Here is a tiny trained network, its code and every weight. The questions are about switching its units off for an input and a target symbol, where a switched-off unit gives its printed mean instead of its output.

import numpy as np


def w(rows, s, z=0):
    codes = np.array(rows[::2]) - 128.0
    scale = np.full(codes.shape[1], s)
    scale[-1] = z or s
    return codes * scale


def norm(h):
    return h / np.sqrt((h * h).mean(-1, keepdims=True) + 1e-5)


def f(y):
    return y / 2 * (1 + np.tanh(0.7978845608 * (y + 0.044715 * y**3)))


def softmax(a):
    e = np.exp(a - a.max(-1, keepdims=True))
    return e / e.sum(-1, keepdims=True)


def log_softmax(a):
    a = a - a.max(-1, keepdims=True)
    return a - np.log(np.exp(a).sum(-1, keepdims=True))


def net(x, mask):
    ids = ['βγεζηλπτφω'.index(c) for c in x.split()]
    T = len(ids)
    res = E[ids] + P[:T]
    r = norm(res)
    for j in range(2):
        rows = slice(2 * j, 2 * j + 2)
        q, k, v = (r @ M[0][rows].T for M in (Q, K, V))
        z = softmax(np.where(np.tri(T) > 0, q @ k.T / 2**0.5, -1e9)) @ v
        o = O[0][rows]
        res = res + np.where(mask[j], z, o[:, -1]) @ o[:, :-1]
    y = f(norm(res) @ A[0][:, :-1].T + A[0][:, -1])
    res = res + np.where(mask[2:14], y, B[0][:, -1]) @ B[0][:, :-1]
    return log_softmax(norm(res)[-1] @ U[:, :-1].T + U[:, -1])


Q, K, V, O, A, B = {}, {}, {}, {}, {}, {}
E = w([
[149,91,166,90],'β',
[177,128,120,122],'γ',
[23,92,98,139],'ε',
[77,88,149,181],'ζ',
[108,110,131,162],'η',
[150,90,34,142],'λ',
[137,126,100,43],'π',
[58,219,90,169],'τ',
[59,113,157,217],'φ',
[97,109,3,200],'ω',
],0.019)
P = w([
[126,126,233,254],'0',
[103,114,193,205],'1',
[111,116,163,153],'2',
[106,125,156,143],'3',
[108,119,149,88],'4',
[113,126,143,68],'5',
[103,127,145,63],'6',
],0.0052)
Q[0] = w([
[74,97,215,193],'head 0',
[197,210,251,70],'head 0',
[135,150,155,243],'head 1',
[113,228,215,154],'head 1',
],0.022)
K[0] = w([
[74,90,137,227],'head 0',
[89,200,10,226],'head 0',
[102,59,203,128],'head 1',
[175,118,255,189],'head 1',
],0.02)
V[0] = w([
[133,171,124,82],'head 0',
[98,102,206,130],'head 0',
[155,81,192,145],'head 1',
[126,253,144,155],'head 1',
],0.013)
O[0] = w([
[111,51,144,99,5],'head 0',
[128,135,81,10,132],'head 0',
[147,159,2,85,144],'head 1',
[59,193,143,61,2],'head 1',
],0.0079,0.0036)
A[0] = w([
[157,196,181,222,5],'neuron 0',
[180,45,165,93,25],'neuron 1',
[25,81,140,55,10],'neuron 2',
[108,156,108,158,65],'neuron 3',
[58,71,84,94,205],'neuron 4',
[239,214,186,56,134],'neuron 5',
[67,209,225,29,26],'neuron 6',
[4,189,201,131,28],'neuron 7',
[159,113,245,103,158],'neuron 8',
[242,108,150,150,105],'neuron 9',
[133,188,103,56,154],'neuron 10',
[108,108,129,208,80],'neuron 11',
],0.013,0.0027)
B[0] = w([
[110,76,83,37,191],'neuron 0',
[191,124,168,156,176],'neuron 1',
[179,69,149,202,154],'neuron 2',
[99,103,105,128,136],'neuron 3',
[136,94,142,69,189],'neuron 4',
[132,96,252,46,210],'neuron 5',
[213,193,37,80,153],'neuron 6',
[47,196,155,134,160],'neuron 7',
[114,87,51,79,202],'neuron 8',
[142,167,177,183,254],'neuron 9',
[172,162,136,110,169],'neuron 10',
[147,149,178,138,185],'neuron 11',
],0.023,0.0074)
U = w([
[31,87,208,166,97],'β',
[255,62,92,172,3],'γ',
[187,181,127,252,163],'ε',
[177,195,52,111,133],'ζ',
[135,167,249,68,162],'η',
[57,32,99,196,164],'λ',
[29,160,135,126,164],'π',
[90,38,108,64,101],'τ',
[153,139,128,118,73],'φ',
[69,198,89,145,195],'ω',
],0.0095,0.0047)

Each question gives the input, a string of symbols that net reads in full, and the target symbol t.
The units are the heads (2 rows each of Q, K, V and O) and the neurons (one row each of A and B). Each row of codes is followed by its name. A weight is (code - 128) times the scale printed after its matrix; where a second scale follows, it is the last column's (O, A, B and U).
mask holds one flag per unit, heads first, then neurons. A switched-off unit (its flag False) gives its mean, the last column of its rows in O or B, instead of its output. The means were averaged over made-up inputs and are rounded, as every weight is.
A unit's drop is (log p(t) with every unit on - log p(t) with that unit switched off) / (log p(t) with every unit on - log p(t) with every unit switched off).
The circuit of an input: a set's keep is (log p(t) with only the set's units on - log p(t) with every unit switched off) / (log p(t) with every unit on - log p(t) with every unit switched off). Starting from the 12 units with the biggest drops (on a tie, the unit counted first), units are removed one at a time, each time the one whose removal leaves the highest keep (on an exact tie, the one counted first), for as long as the keep stays at least 0.8.
units of the circuit, in order: the units of the circuit, biggest drop first
most important unit: the unit with the biggest drop
top k neurons: the k neurons with the biggest drops, biggest first
heads that matter: for each layer, one digit per head in row order, 1 if its drop is at least 0.15 and else 0, layers parted by /
drop of u: that unit's drop, to one decimal
input γ β γ, target ε: heads that matter : 11
input γ π ω β π γ, target τ: heads that matter : 11
input γ φ ω φ γ γ λ, target ε: most important unit : head 1
input φ λ λ ω, target λ: units of the circuit, in order : neuron 6; neuron 1
input β τ γ, target ζ: units of the circuit, in order : head 1; neuron 6
input ε π ε η, target ζ: units of the circuit, in order : head 0; neuron 5
input β ζ γ λ ζ γ, target γ: units of the circuit, in order : head 1; head 0; neuron 5
input γ γ φ λ, target ε: heads that matter : 00
input γ ε ω, target λ: units of the circuit, in order : neuron 10; neuron 6
input β ζ η γ γ, target ε: units of the circuit, in order : neuron 9; neuron 4
input γ γ η, target ζ: heads that matter : 11
input β ω ω γ ε τ, target ζ: heads that matter : 00
input γ λ β γ ω, target τ: top 2 neurons : neuron 4; neuron 9
input ω ω γ ε τ, target ω: units of the circuit, in order : neuron 5
input ε β π ζ λ λ γ, target γ: top 4 neurons : neuron 0; neuron 5; neuron 8; neuron 7
input π β β γ ω ζ, target τ: top 2 neurons : neuron 4; neuron 9
input γ γ τ, target ω: units of the circuit, in order : neuron 5; neuron 7
input η β λ π, target γ: top 2 neurons : neuron 5; neuron 8
input λ γ ε γ β, target γ: top 2 neurons : neuron 8; neuron 5
input η γ τ φ γ γ ζ, target τ: most important unit : neuron 4
input γ ω ω π, target γ: units of the circuit, in order : head 0; neuron 2; neuron 5
input γ β ε, target λ: top 2 neurons : neuron 2; neuron 5
input γ τ β, target ζ: drop of head 1 : 0.9
input λ γ β, target γ: drop of neuron 5 : 0.4
input ε β γ γ ω, target τ: drop of neuron 9 : 0.1
input η ω ε β β β, target τ: drop of neuron 8 : 1.4
